Below is a small trained network, with its code and all its weights. Each question gives an input and a target symbol and asks what happens when units are switched off, that is, made to give their printed mean instead of their output.

import numpy as np


def w(rows, s, z=0):
    codes = np.array(rows[::2]) - 128.0
    scale = np.full(codes.shape[1], s)
    scale[-1] = z or s
    return codes * scale


def norm(h):
    return h / np.sqrt((h * h).mean(-1, keepdims=True) + 1e-5)


def f(y):
    return y / 2 * (1 + np.tanh(0.7978845608 * (y + 0.044715 * y**3)))


def softmax(a):
    e = np.exp(a - a.max(-1, keepdims=True))
    return e / e.sum(-1, keepdims=True)


def log_softmax(a):
    a = a - a.max(-1, keepdims=True)
    return a - np.log(np.exp(a).sum(-1, keepdims=True))


def net(x, mask):
    ids = ['γδεζηλμξστω'.index(c) for c in x.split()]
    T = len(ids)
    res = E[ids] + P[:T]
    u = 0
    for l in range(2):
        r = norm(res)
        for j in range(2):
            rows = slice(3 * j, 3 * j + 3)
            q, k, v = (r @ M[l][rows].T for M in (Q, K, V))
            z = softmax(np.where(np.tri(T) > 0, q @ k.T / 3**0.5, -1e9)) @ v
            o = O[l][rows]
            res = res + np.where(mask[u + j], z, o[:, -1]) @ o[:, :-1]
        u += 2
        y = f(norm(res) @ A[l][:, :-1].T + A[l][:, -1])
        res = res + np.where(mask[u : u + 12], y, B[l][:, -1]) @ B[l][:, :-1]
        u += 12
    return log_softmax(norm(res)[-1] @ U[:, :-1].T + U[:, -1])


Q, K, V, O, A, B = {}, {}, {}, {}, {}, {}
E = w([
[146,71,138,177,78],'γ',
[152,162,225,106,129],'δ',
[121,122,153,208,97],'ε',
[137,174,150,96,117],'ζ',
[93,118,63,7,129],'η',
[175,119,219,138,135],'λ',
[108,126,89,51,145],'μ',
[113,131,117,129,146],'ξ',
[124,94,125,120,82],'σ',
[118,93,159,143,81],'τ',
[101,79,97,152,165],'ω',
],0.016)
P = w([
[99,149,69,124,25],'0',
[92,99,102,113,158],'1',
[125,180,113,168,80],'2',
[78,1,152,62,110],'3',
[123,90,129,112,169],'4',
[142,182,110,151,94],'5',
[94,58,125,97,162],'6',
[129,78,133,99,142],'7',
[189,190,84,126,53],'8',
[62,88,135,121,184],'9',
],0.0083)
Q[0] = w([
[165,119,118,1,82],'L0H1',
[79,162,58,177,193],'L0H1',
[145,75,114,168,154],'L0H1',
[176,196,174,116,99],'L0H2',
[100,159,203,127,141],'L0H2',
[131,42,155,85,126],'L0H2',
],0.0071)
K[0] = w([
[202,184,132,153,54],'L0H1',
[113,69,159,124,160],'L0H1',
[116,193,118,157,228],'L0H1',
[164,162,165,156,67],'L0H2',
[173,114,93,83,157],'L0H2',
[18,69,2,197,202],'L0H2',
],0.0082)
V[0] = w([
[24,78,228,45,68],'L0H1',
[129,41,12,104,76],'L0H1',
[135,123,135,132,200],'L0H1',
[135,180,52,151,173],'L0H2',
[169,1,119,20,41],'L0H2',
[109,224,110,42,176],'L0H2',
],0.005)
O[0] = w([
[2,87,106,108,73,253],'L0H1',
[93,124,84,91,120,151],'L0H1',
[161,192,48,111,82,42],'L0H1',
[71,172,199,209,233,86],'L0H2',
[199,134,184,115,112,227],'L0H2',
[168,102,103,107,87,126],'L0H2',
],0.0042,0.0027)
A[0] = w([
[132,153,196,132,175,165],'L0N1',
[130,126,96,133,57,151],'L0N2',
[97,2,165,70,190,212],'L0N3',
[131,50,128,158,110,32],'L0N4',
[126,71,71,122,119,116],'L0N5',
[63,113,167,57,138,132],'L0N6',
[127,51,79,225,151,145],'L0N7',
[112,205,161,148,80,169],'L0N8',
[81,125,76,162,132,46],'L0N9',
[202,163,64,231,131,184],'L0N10',
[136,73,154,158,45,136],'L0N11',
[114,134,46,144,118,247],'L0N12',
],0.0081,0.0015)
B[0] = w([
[101,88,53,157,152,146],'L0N1',
[119,186,112,192,213,158],'L0N2',
[38,89,110,104,108,253],'L0N3',
[113,213,148,67,170,155],'L0N4',
[169,202,159,119,170,153],'L0N5',
[191,98,128,172,153,207],'L0N6',
[120,122,141,1,80,183],'L0N7',
[62,87,111,186,171,172],'L0N8',
[182,139,152,133,106,135],'L0N9',
[75,59,196,78,96,135],'L0N10',
[130,109,75,141,203,182],'L0N11',
[238,75,247,85,164,151],'L0N12',
],0.0049,0.0067)
Q[1] = w([
[236,177,113,83,155],'L1H1',
[192,255,84,234,45],'L1H1',
[193,51,229,87,191],'L1H1',
[162,222,121,100,110],'L1H2',
[66,16,197,83,139],'L1H2',
[88,78,98,87,225],'L1H2',
],0.0063)
K[1] = w([
[37,90,106,88,145],'L1H1',
[2,101,163,155,159],'L1H1',
[144,106,91,138,69],'L1H1',
[105,82,37,128,209],'L1H2',
[235,165,160,138,9],'L1H2',
[198,193,164,104,138],'L1H2',
],0.0063)
V[1] = w([
[45,211,162,194,111],'L1H1',
[175,3,17,109,93],'L1H1',
[127,79,163,52,187],'L1H1',
[111,214,93,111,120],'L1H2',
[163,245,177,156,11],'L1H2',
[214,75,245,225,113],'L1H2',
],0.0049)
O[1] = w([
[134,104,153,103,121,158],'L1H1',
[167,66,74,173,203,187],'L1H1',
[98,254,187,146,62,180],'L1H1',
[156,176,137,113,158,124],'L1H2',
[220,169,151,76,85,188],'L1H2',
[165,167,74,185,67,7],'L1H2',
],0.0072,0.0014)
A[1] = w([
[175,96,171,205,253,143],'L1N1',
[126,137,20,52,253,211],'L1N2',
[232,111,166,151,95,95],'L1N3',
[183,197,154,141,139,3],'L1N4',
[67,228,147,121,77,108],'L1N5',
[95,20,193,149,108,145],'L1N6',
[128,63,143,127,43,181],'L1N7',
[137,147,90,223,207,160],'L1N8',
[206,122,125,47,161,107],'L1N9',
[244,100,207,234,161,60],'L1N10',
[113,107,90,187,107,152],'L1N11',
[128,120,165,50,142,97],'L1N12',
],0.0067,0.0028)
B[1] = w([
[95,190,34,3,117,148],'L1N1',
[195,228,136,230,99,221],'L1N2',
[92,132,74,65,110,130],'L1N3',
[125,159,134,142,138,100],'L1N4',
[52,87,170,122,169,160],'L1N5',
[177,118,123,182,169,254],'L1N6',
[151,123,158,141,109,206],'L1N7',
[186,70,59,33,144,134],'L1N8',
[139,61,194,126,153,177],'L1N9',
[38,215,138,109,25,134],'L1N10',
[135,89,176,121,166,143],'L1N11',
[135,45,162,116,106,204],'L1N12',
],0.0053,0.0045)
U = w([
[188,95,12,156,191,177],'γ',
[180,172,119,83,98,98],'δ',
[203,172,162,194,167,202],'ε',
[225,68,243,39,180,108],'ζ',
[134,157,91,75,163,75],'η',
[182,85,60,178,3,101],'λ',
[160,169,153,157,208,157],'μ',
[90,203,107,99,35,118],'ξ',
[179,79,74,167,229,2],'σ',
[152,99,131,206,163,33],'τ',
[9,160,169,157,220,230],'ω',
],0.0074,0.0016)

Each question gives the input, a string of symbols that net reads in full, and the target symbol t.
The units are the heads (3 rows each of Q, K, V and O) and the neurons (one row each of A and B). Each row of codes is followed by its name. A weight is (code - 128) times the scale printed after its matrix; where a second scale follows, it is the last column's (O, A, B and U).
mask holds one flag per unit, layer by layer, with each layer's heads first. A switched-off unit (its flag False) gives its mean, the last column of its rows in O or B, instead of its output. The means were averaged over made-up inputs and are rounded, as every weight is.
A unit's drop is (log p(t) with every unit on - log p(t) with that unit switched off) / (log p(t) with every unit on - log p(t) with every unit switched off).
The circuit of an input: a set's keep is (log p(t) with only the set's units on - log p(t) with every unit switched off) / (log p(t) with every unit on - log p(t) with every unit switched off). Starting from the 12 units with the biggest drops (on a tie, the unit counted first), units are removed one at a time, each time the one whose removal leaves the highest keep (on an exact tie, the one counted first), for as long as the keep stays at least 0.8.
circuit, biggest first: the units of the circuit, biggest drop first
k most important neurons: the k neurons with the biggest drops, biggest first
top k neurons in layer l: the k neurons of layer l with the biggest drops, biggest first
input ω σ ζ ζ ζ ξ ζ ζ ζ σ, target ζ: circuit, biggest first => L1H2
input ω ω ε ω ζ, target ω: circuit, biggest first => L0N12, L0H2
input λ γ ζ ζ ζ λ σ ζ, target λ: circuit, biggest first => L1H2, L0N5, L0N7, L0N8
input δ ζ τ λ ζ ζ γ, target ζ: circuit, biggest first => L0N4, L1H2
input ζ ω ζ ζ ω ζ ζ ζ ζ ε, target ζ: circuit, biggest first => L1H2, L0N7
input λ δ ζ μ σ, target λ: top 2 neurons in layer 0 => L0N3, L0N8
input γ ω ω ζ ω σ μ ε σ, target γ: circuit, biggest first => L1H2, L1N8, L0N11, L0N2
input μ σ ζ ω ω ζ ε, target ζ: top 4 neurons in layer 0 => L0N3, L0N7, L0N11, L0N1
input σ σ ζ ε μ ξ ζ, target ξ: top 2 neurons in layer 0 => L0N12, L0N3
input ζ ζ ω σ ζ σ ζ ω, target ζ: circuit, biggest first => L0N7, L1H2
input ζ ζ ζ γ τ ζ λ ξ, target ζ: circuit, biggest first => L0N3, L1H2, L1N2
input σ ξ λ, target ξ: circuit, biggest first => L1N10, L1N1
input λ ζ ζ ω λ η λ ζ, target λ: circuit, biggest first => L0N4, L1H2, L0N7, L0N8
input λ ζ ξ ζ τ σ, target γ: top 3 neurons in layer 0 => L0N11, L0N7, L0N2
input ω ε γ ζ ζ ζ ζ λ ζ τ, target ζ: circuit, biggest first => L1H2
input λ ω λ λ γ σ τ ω, target λ: 4 most important neurons => L0N2, L0N3, L0N11, L0N7
input γ η σ ζ δ μ γ λ λ γ, target λ: top 3 neurons in layer 0 => L0N11, L0N6, L0N7
input ζ ω ζ ω ζ ω γ μ ω γ, target ω: 3 most important neurons => L0N8, L0N12, L0N4
input ω ζ ζ ζ δ, target ω: top 2 neurons in layer 0 => L0N8, L0N7
input γ ζ ζ ω ω τ ζ ε, target γ: 2 most important neurons => L0N8, L0N11
input ζ σ ζ ζ ω μ λ ζ ω σ, target ω: 2 most important neurons => L0N8, L0N12
input λ ζ τ ζ λ τ ζ μ, target λ: 2 most important neurons => L0N3, L1N2
input ξ τ λ δ σ, target ξ: 2 most important neurons => L0N3, L0N12
input γ ε ζ ζ ζ, target γ: 3 most important neurons => L0N8, L0N11, L0N7
input ω τ ζ ζ σ ζ γ μ ω, target ζ: 3 most important neurons => L0N12, L0N7, L0N10
input ξ ζ γ ζ ω μ, target ε: 2 most important neurons => L1N2, L0N3
input ζ ω ω τ τ, target ω: top neuron in layer 0 => L0N8
